Below are the code and all the weights of a small trained network. Each question names an input and a class and asks about switching units off, where a switched-off unit gives its printed mean instead of its output.

import numpy as np


def w(rows, s, z=0):
    codes = np.array(rows[::2]) - 128.0
    scale = np.full(codes.shape[1], s)
    scale[-1] = z or s
    return codes * scale


def f(y):
    return y / 2 * (1 + np.tanh(0.7978845608 * (y + 0.044715 * y**3)))


def log_softmax(a):
    a = a - a.max(-1, keepdims=True)
    return a - np.log(np.exp(a).sum(-1, keepdims=True))


def net(x, mask):
    res = np.array(x, float).reshape(1, 3) / 4 @ E
    y = f(res @ A[0][:, :-1].T + A[0][:, -1])
    res = res + np.where(mask, y, B[0][:, -1]) @ B[0][:, :-1]
    return log_softmax(res[-1] @ U[:, :-1].T + U[:, -1])


A, B = {}, {}
E = w([
[10,216,113,154],'x0',
[31,53,145,198],'x1',
[85,177,227,99],'x2',
],0.012)
A[0] = w([
[75,227,161,71,221],'n0',
[115,74,209,166,188],'n1',
[150,43,90,135,191],'n2',
[132,247,153,58,234],'n3',
[141,127,45,117,130],'n4',
[5,201,144,136,254],'n5',
[142,129,95,180,181],'n6',
[88,157,168,145,128],'n7',
[198,106,150,20,190],'n8',
[81,81,142,146,149],'n9',
[159,35,212,80,181],'n10',
],0.015,0.0055)
B[0] = w([
[176,162,70,152,229],'n0',
[101,99,163,86,187],'n1',
[38,164,99,153,212],'n2',
[239,145,39,187,244],'n3',
[114,143,100,144,190],'n4',
[202,162,141,35,255],'n5',
[93,164,162,136,165],'n6',
[163,156,127,115,167],'n7',
[160,47,254,57,246],'n8',
[66,106,186,92,170],'n9',
[94,105,171,90,221],'n10',
],0.013,0.016)
U = w([
[189,89,114,162,4],'0',
[47,100,158,109,64],'1',
[154,115,187,53,244],'2',
[151,199,2,155,175],'3',
],0.015,0.0035)

Each question gives the input, the list of numbers given to net, and the class t.
The units are the neurons (one row each of A and B). Each row of codes is followed by its name. A weight is (code - 128) times the scale printed after its matrix; where a second scale follows, it is the last column's (A, B and U).
mask holds one flag per neuron, in row order. A switched-off neuron (its flag False) gives its mean, the last column of its row in B, instead of its output. The means were averaged over made-up inputs and are rounded, as every weight is.
A unit's drop is (log p(t) with every unit on - log p(t) with that unit switched off) / (log p(t) with every unit on - log p(t) with every unit switched off).
The circuit of an input: a set's keep is (log p(t) with only the set's units on - log p(t) with every unit switched off) / (log p(t) with every unit on - log p(t) with every unit switched off). Starting from all 11 units, units are removed one at a time, each time the one whose removal leaves the highest keep (on an exact tie, the one counted first), for as long as the keep stays at least 0.8.
circuit, biggest first: the units of the circuit, biggest drop first
most important unit: the unit with the biggest drop
k most important neurons: the k neurons with the biggest drops, biggest first
drop of u: that unit's drop, to one decimal
input [-1,-5,8], class 0: circuit, biggest first	(n3; n8)
input [-2,-4,8], class 0: most important unit	n3
input [3,4,-8], class 1: 3 most important neurons	(n3; n0; n9)
input [-4,1,-2], class 1: 3 most important neurons	(n5; n2; n3)
input [-8,2,-4], class 1: 2 most important neurons	(n2; n5)
input [7,4,7], class 3: 2 most important neurons	(n0; n8)
input [1,-7,1], class 3: 2 most important neurons	(n3; n0)
input [-8,3,-8], class 1: drop of n2	0.2
input [2,-5,-5], class 3: drop of n8	0.0
input [2,0,-1], class 3: drop of n8	1.5
input [1,6,-7], class 1: drop of n3	0.1
